Where the symbols take the states:
from | § ~ *
file | pami file gegi
luto | dine denu fave
rilo | puzu nunu lega
visu | raro bavu bore
mozi | ruza dine ruza
feto | vito mulo pupa
bego | bafo mudi vaba
peza | bamu numu bore
defu | zopa tofu kaga
rimo | denu vura tara
gozi | fave dofu fubo
reze | ruba dimi budi
kala | peza sebe rilo
zulo | bamu delo zube
dine | gozi peli dofu
ruza | mozi dine pami
nunu | kala didu puzu
zite | pupa zulo tivo
rapa | vapo bepe bifu
fubo | kaga toma defu
bebi | sane boko file
gane | bore zite didu
loso | bifu ruza defu
boko | gati sane puzu
davu | bego ruba zube
mudi | reze sozo lidi
zaga | davu reze nilu
budi | zaga raro fime
lidi | bego gate rogu
delo | mudi vito bafo
suvi | gegi lega tize
vapo | tize rimo gozi
zage | reve guto diva
puzu | bebi kala neva
gegi | bera bera tivo
dofu | bogu luto piru
petu | pere rimo dumu
fave | dofu vapo geku
kaga | sazi piru lezo
kona | diva bego noru
dimi | feto vaba kona
diva | budi visu davu
tofu | petu rapa lubu
nilu | zulo budi numu
rogu | visu kona reze
lubu | dumu bifu bebi
dumo | geva fubo sazi
sozo | mulo bogu luto
bepe | rumu pide goto
noru | zage kare sozo
kare | dumo noru mudi
numu | zube vaba viza
geva | kaga geku gipe
sebe | sane gane nunu
bavu | repu dimi rogu
bera | tize file pide
gati | rilo pami bebi
goto | rimo gegi peli
telo | nunu tife davu
bore | tife viza sebe
repu | dimi pupa visu
leva | tivo petu goto
pupa | vaba delo bavu
vaba | kona lidi repu
tara | vapo kiga dine
fime | nilu bego pera
pera | numu lega gate
sane | puzu bore kala
guto | musu sazi noru
bifu | tofu leva pere
pami | kiga bebi bera
fiki | mozi tize rumu
tize | tivo pami goto
tivo | pide suvi fiki
sazi | vito defu reve
bogu | noru lezo feto
lega | neva gati pami
viza | peza vaba gegi
reve | defu kaga repu
gate | mudi feto noru
tife | didu peza sane
zefu | loso rumu tofu
kiga | kala tize puzu
bamu | zulo zube tife
zube | zite visu budi
didu | sebe zulo bebi
gipe | vapo lubu denu
denu | peli vura vapo
ruba | diva peza zaga
neva | nunu rilo suvi
toma | rapa tize loso
musu | bogu vito piru
bafo | pupa defu kona
pere | lubu loso leva
rumu | ruza kiga rapa
pide | kiga gegi mozi
lezo | dofu geva musu
peli | tara dumu luto
zopa | delo davu dine
mulo | gate zage zopa
vito | lezo pupa guto
raro | zage repu rogu
vura | gipe defu rimo
geku | piru gozi sozo
piru | defu fave peli
dumu | leva tofu gipe

The rows follow the links: the fewer symbols apart two states are, the more alike their rows tend to be.

Rows of some states; one shown again gets a slightly different row:
sebe: [-40,-49,-46,15,1,3,32,36,12,26,45,-6,-45,-34,1,-43,-3,-19,6,64,36,-30,26,-47,19,10,12,-43,23,58,-61,-8,68,62,-46,-3,39,-17,43,-20,-5,26,-17,22,-40,-43,5,27,92,-36,25,-1,-16,15,-2,24,85,42,48,4,-18]
gegi: [-17,-39,-36,4,-68,-7,-91,21,8,52,-22,13,58,-85,22,-36,33,33,-34,6,22,30,-57,-1,-32,0,-8,36,-21,-54,-25,28,-12,78,-19,24,-12,57,-41,43,11,4,30,13,-59,19,6,9,-13,-24,35,-15,20,51,44,-16,5,-21,28,63,17]
nilu: [59,-44,-22,-34,24,-65,-16,-45,-32,-39,45,61,-3,7,-89,-40,-52,7,7,18,-58,-4,9,-29,25,9,15,-35,-55,-16,-32,-14,44,-25,40,-16,36,-47,43,29,8,36,-9,-37,38,48,-16,4,36,70,-54,3,-25,-39,10,52,25,30,4,8,44]
pere: [-13,23,44,9,-13,13,33,-17,45,-14,-55,-48,-6,104,-1,49,41,-48,88,-3,3,25,-3,-54,22,-26,15,-41,48,60,25,25,23,-21,46,-4,-5,-5,40,-19,6,-19,28,28,19,-47,-15,-18,-10,-6,-4,-38,7,-56,-20,6,-2,21,-120,2,-25]
neva: [-28,-56,-40,38,19,-16,-7,71,-31,-3,-39,63,-27,-51,16,-17,-46,24,-16,50,19,-8,-3,-15,-48,-24,-33,-79,-33,81,-69,23,-26,27,-32,5,2,38,38,27,37,19,-40,33,13,-67,14,-17,75,-36,37,-21,-12,40,1,1,11,39,47,22,-26]
zulo: [-3,-34,-36,-30,-21,-20,11,-28,24,17,94,-5,-20,-12,-60,-57,11,-30,10,43,5,-21,23,-41,50,38,41,8,6,-24,-42,-7,99,58,-1,-15,49,-61,22,-12,-28,39,26,-19,-38,43,-7,41,45,22,-16,14,-27,-16,14,38,79,13,33,9,25]
fubo: [-21,80,62,-42,23,72,81,-19,6,-19,8,-55,-20,76,21,33,19,-30,-15,-26,35,-32,33,60,6,22,7,63,47,0,49,56,5,-7,16,-34,1,-23,-35,-69,-18,-18,9,12,15,13,-15,37,-64,7,0,18,-12,13,-51,-26,-47,-47,-3,-25,5]
telo: [-9,-59,-47,-8,21,-15,27,18,-10,-10,58,35,-48,-15,-42,-50,-31,-10,4,67,9,-35,31,-47,31,17,15,-59,-8,57,-69,-2,71,28,-19,-21,48,-42,58,-7,0,39,-24,8,-2,-20,-2,22,91,-5,-6,2,-26,1,-9,42,71,50,44,10,-1]
mudi: [53,50,20,11,17,-8,1,8,-40,-51,-2,45,4,-10,19,39,-53,27,3,-68,-69,4,-18,50,-30,-29,-32,-20,-20,-2,13,-16,-92,-96,29,6,-33,-9,-2,12,-2,0,-24,-15,82,-14,23,-37,-19,59,-34,25,-25,-35,18,-25,-49,-13,2,-56,-10]
repu: [12,45,-12,32,-85,-2,-40,1,55,31,43,-42,27,-59,48,23,43,-10,35,-64,-28,41,-28,3,10,-18,5,31,44,-56,17,-82,-40,2,-8,55,-40,-4,-43,-9,-49,-11,25,-8,-36,-10,25,-22,-13,15,4,28,3,-31,63,-35,54,-23,-17,-50,-36]
dine: [16,-8,21,-34,84,-13,-7,-49,-55,-17,-15,31,18,18,-48,-10,-23,34,-67,3,1,-23,19,53,4,24,0,60,-63,-52,52,13,6,-40,3,-30,21,1,-24,18,28,-23,-14,-42,14,90,-21,4,-71,6,-41,-2,36,31,-48,10,-89,-15,17,28,61]
gipe: [-1,8,26,42,44,0,15,-36,49,29,-42,-62,3,52,11,55,42,-14,38,-16,3,13,32,-22,40,6,3,32,-3,-14,81,-92,5,-52,-43,26,-18,18,-15,0,-5,-73,-7,-31,-25,12,7,-43,-47,-45,-21,-29,58,-38,-50,-11,-23,23,-67,-24,-29]
feto: [19,83,26,13,-37,41,9,25,5,-6,13,-28,9,-20,67,39,5,6,-5,-88,-24,4,-14,68,-35,-18,-22,33,53,-24,21,-22,-100,-41,-3,22,-48,-1,-50,-42,-28,-18,0,-2,24,-14,20,-14,-37,24,10,41,-18,-2,24,-54,-17,-49,19,-84,-29]
bogu: [-4,78,47,-14,26,57,52,6,-19,-9,8,-27,-17,17,40,29,-13,4,-46,-57,20,-30,27,95,-24,6,-23,66,21,-22,45,11,-73,-52,-16,-10,-20,-12,-45,-49,-20,-29,-26,-3,32,9,6,14,-56,8,-1,38,-11,24,-32,-48,-63,-58,38,-65,-10]
zaga: [63,-33,-11,-25,31,-67,-17,-42,-39,-41,34,67,0,10,-80,-23,-54,17,0,13,-61,-6,4,-16,13,-2,12,-45,-50,-8,-17,-14,29,-57,49,-24,18,-48,45,35,7,35,-10,-39,49,39,-14,-12,25,68,-59,6,-30,-43,1,50,1,31,-6,-2,39]
bego: [74,19,-15,13,-8,-46,-37,-11,-23,-31,14,56,19,-30,-12,23,-46,30,19,-55,-92,23,-26,10,-10,-28,-18,-35,-35,-18,-4,-52,-60,-87,41,16,-29,-21,11,43,-9,8,-16,-33,67,-2,25,-40,9,78,-45,24,-31,-59,36,7,-2,3,-11,-42,-1]
vura: [-8,0,10,41,45,-14,-8,-40,44,36,-32,-65,16,19,16,44,44,1,23,-12,-9,20,29,-13,40,4,1,43,-8,-41,82,-115,3,-45,-51,31,-22,18,-33,10,-7,-65,-17,-35,-45,25,6,-47,-48,-53,-20,-30,81,-28,-38,-1,-22,16,-54,-30,-22]
vaba: [38,19,-32,38,-78,-31,-64,0,27,24,38,-10,34,-78,25,10,18,12,36,-58,-60,52,-35,-7,4,-24,3,7,18,-65,-4,-92,-47,-18,5,53,-37,-7,-27,25,-41,0,12,-22,-14,-4,29,-30,4,38,-11,27,-1,-44,77,-12,52,-17,-4,-45,-22]
kaga: [-17,82,52,-23,10,73,68,-1,21,2,17,-75,-23,54,34,32,31,-36,-14,-41,38,-32,28,59,1,27,11,70,64,-10,47,33,-19,-1,-6,-18,-7,-20,-37,-77,-33,-33,6,6,1,4,4,31,-49,-7,11,25,-8,10,-39,-38,-26,-52,13,-57,-13]
kare: [17,83,48,-6,17,45,48,31,-18,-44,-12,4,-21,31,48,48,-26,-7,-16,-67,-17,-18,6,76,-42,-20,-29,8,34,21,17,31,-92,-60,23,-9,-34,-4,-16,-35,-12,-4,-13,11,68,-36,17,0,-30,32,3,31,-35,3,-14,-44,-57,-48,14,-63,-22]
luto: [12,-3,21,-5,95,-3,2,-37,-25,0,-13,-11,0,14,-23,6,-19,28,-52,-9,-1,-14,45,54,15,27,-4,63,-46,-58,77,-64,-19,-66,-33,-13,-9,4,-40,10,17,-48,-34,-56,-4,70,-7,-20,-68,-22,-26,3,64,16,-47,0,-75,-5,12,-14,27]

Each walk starts at a row. The symbols on each line, taken left to right, move it on to the next state.
Answer with the state's row; about right is enough.
---
[-20,83,64,-21,4,73,75,-20,44,-10,-2,-77,-19,83,26,54,38,-39,21,-41,21,-12,24,31,18,12,13,48,64,9,56,22,-8,-21,21,-21,-10,-25,-21,-58,-26,-35,26,12,15,-11,-6,11,-57,3,-6,17,-7,-24,-43,-31,-35,-37,-42,-37,-20]
* ~ § § * ~ ~ -> [-4,14,39,35,11,4,19,-32,57,1,-54,-61,1,83,14,57,44,-37,73,-3,4,24,16,-50,37,-19,6,-24,31,32,62,-43,16,-34,2,12,-16,12,12,-6,3,-46,11,3,1,-27,-7,-42,-25,-28,-14,-36,40,-51,-34,4,-11,34,-121,-12,-35]
~ * * * ~ § ~ -> [-39,-47,-48,44,-8,-5,-3,73,-8,13,-38,29,-23,-49,28,-24,-18,6,-3,49,37,-6,-10,-33,-24,-18,-20,-69,4,82,-61,13,-2,47,-40,12,2,39,28,10,26,20,-23,44,-21,-75,14,-6,80,-54,51,-18,-6,34,17,-2,42,38,26,33,-29]
---
[-14,-23,1,27,-20,-23,-79,-31,31,46,-66,-25,61,-21,19,13,52,16,-1,3,7,45,-28,-25,2,-7,6,48,-32,-61,45,-19,5,37,-18,37,-27,62,-39,51,10,-41,39,-12,-64,42,-6,-24,-62,-41,10,-45,81,14,13,-6,-31,-1,-51,58,7]
§ ~ * § § § § § ~ § -> [-29,-65,-25,5,-9,-21,-52,36,-45,18,-49,63,28,-55,2,-47,-23,41,-48,49,31,4,-39,-3,-42,-9,-15,-18,-50,18,-49,73,6,61,-8,-1,13,55,4,49,55,27,6,28,-18,0,-5,10,19,-32,39,-28,14,68,23,3,-14,11,42,84,26]
* * * § * ~ -> [-26,-56,-41,23,-37,-17,-77,51,-31,27,-52,45,27,-84,28,-27,-4,40,-36,28,21,16,-49,0,-54,-17,-31,-20,-38,10,-50,44,-28,60,-25,19,-12,68,-15,50,33,17,2,27,-28,-22,9,-5,23,-33,47,-19,11,54,46,-12,-1,-2,45,65,6]
---
[42,-58,-51,-17,-12,-63,-35,-26,-10,2,77,47,0,-49,-71,-51,-26,2,10,31,-43,1,-7,-46,38,15,28,-22,-37,-38,-44,-43,57,14,8,1,32,-51,28,33,-17,44,2,-33,-7,43,-5,8,62,47,-34,8,-21,-32,31,43,68,29,25,11,33]
* * * § ~ ~ -> [-25,-31,-32,13,-62,-15,-86,26,-8,41,-32,20,55,-87,27,-43,16,30,-44,10,24,28,-55,8,-39,-14,-8,28,-21,-44,-24,36,-20,74,-9,30,-11,57,-45,47,13,11,25,23,-53,17,3,3,-17,-25,39,-16,19,56,59,-20,-7,-23,30,68,22]
~ § ~ * ~ ~ ~ ~ -> [-32,-34,-36,28,-58,-7,-82,43,-2,42,-31,21,41,-97,41,-34,17,33,-38,19,25,30,-52,0,-42,-15,-16,6,-13,-24,-34,25,-31,70,-31,33,-16,61,-39,39,20,11,12,25,-53,-10,15,-1,6,-37,46,-14,30,57,47,-20,8,-15,38,59,1]
---
[30,3,-48,24,-75,-27,-50,-16,54,39,70,-15,17,-59,3,-14,38,-11,44,-33,-44,41,-15,-34,33,-3,23,10,14,-64,-16,-97,9,14,-4,47,-11,-32,-9,12,-52,6,28,-28,-42,11,29,-17,24,30,-16,22,-9,-53,61,4,85,2,-9,-40,-21]
* ~ § § ~ ~ § § ~ * -> [16,84,40,6,7,48,38,23,-25,-41,-4,0,-13,11,47,47,-28,7,-16,-71,-22,-9,1,81,-47,-24,-29,11,26,8,30,16,-96,-75,17,-3,-34,-7,-29,-33,-9,-12,-27,11,60,-29,11,-6,-40,34,1,41,-31,4,-5,-46,-53,-47,26,-69,-24]
§ * ~ * * * ~ * ~ § -> [-27,-50,-33,33,7,-4,-12,81,-35,-3,-51,50,-16,-51,36,-11,-38,29,-18,46,17,-4,-8,-14,-49,-26,-36,-80,-20,83,-60,18,-33,17,-33,10,-9,53,31,24,41,23,-34,38,0,-73,12,-15,74,-42,45,-21,-6,44,8,-3,4,31,38,19,-20]
---
[66,29,-4,32,-28,-36,-43,10,-13,-26,-1,36,21,-36,23,33,-31,34,24,-68,-78,41,-29,18,-30,-45,-29,-23,-19,-27,3,-52,-99,-90,25,27,-44,11,-12,27,-10,0,-22,-17,51,-19,28,-49,0,58,-25,24,-19,-41,47,-22,-6,-9,-18,-57,-19]
§ § § * * ~ -> [60,46,0,28,-47,-26,-47,1,9,-12,21,8,21,-41,29,27,-5,17,36,-80,-79,40,-24,12,-18,-31,-13,-9,7,-46,17,-76,-85,-67,17,40,-45,-3,-19,14,-27,0,-10,-20,23,-14,22,-42,-9,58,-22,21,-14,-49,58,-15,19,-17,-19,-66,-19]
* § ~ § ~ * -> [-19,99,43,-6,-14,78,61,20,15,-15,13,-45,-15,14,64,37,10,-26,-15,-64,19,-23,3,75,-23,3,-13,49,69,4,27,36,-57,-7,5,-5,-26,-23,-41,-64,-32,-16,5,17,22,-25,8,19,-41,11,17,46,-35,11,-5,-56,-28,-57,27,-66,-31]
---
[-24,83,35,-18,15,83,64,9,11,-2,25,-50,-23,27,53,30,12,-16,-31,-50,27,-32,20,86,-11,16,-15,71,51,-12,34,20,-41,-13,-10,-18,-17,-17,-48,-63,-30,-31,2,2,4,-1,14,24,-52,-4,15,35,-21,23,-32,-49,-40,-58,41,-53,-16]
§ * ~ * * * ~ * ~ § -> [-24,-34,-12,-2,-36,-20,-82,20,-20,27,-55,29,65,-60,10,-25,11,33,-45,20,18,29,-53,6,-35,-8,-2,31,-33,-39,-19,62,-9,76,10,14,-7,61,-39,52,31,13,36,18,-37,26,-10,4,-22,-22,43,-27,36,56,35,-11,-28,-25,18,89,29]
§ § ~ * § § § -> [-36,-64,-50,23,14,-8,16,58,-16,6,10,33,-43,-33,7,-41,-26,4,-10,72,36,-23,14,-41,-6,1,-4,-80,3,87,-68,15,31,46,-37,-12,21,5,46,0,21,24,-38,30,-18,-56,10,9,99,-44,30,-9,-22,24,-4,20,56,46,49,10,-20]
---
[35,54,38,-52,54,12,45,-48,-38,-56,35,12,-6,49,-36,11,-34,15,-30,-29,-35,-25,19,64,2,12,-1,41,-13,-27,42,16,-17,-77,49,-38,5,-57,-10,-11,-3,-6,-10,-31,64,51,-9,18,-55,65,-44,43,-26,-16,-30,1,-59,-25,9,-28,39]
~ ~ ~ § § * * ~ -> [49,23,-21,30,-56,-36,-45,-16,28,9,52,1,27,-57,10,11,17,12,41,-67,-75,46,-29,-7,19,-22,1,4,15,-59,13,-94,-36,-48,24,38,-28,-25,-22,26,-38,-3,13,-26,1,4,28,-33,-6,55,-25,32,-18,-59,70,1,41,-1,-22,-55,-21]
~ ~ ~ * ~ ~ ~ * ~ -> [-12,18,38,17,-33,7,7,-25,59,6,-66,-60,17,86,19,52,65,-43,79,-1,6,38,-12,-63,31,-23,15,-22,29,34,36,0,29,-6,29,17,-14,19,24,3,4,-30,38,17,-7,-38,-5,-28,-21,-16,-3,-44,27,-54,-25,3,-1,19,-120,18,-25]
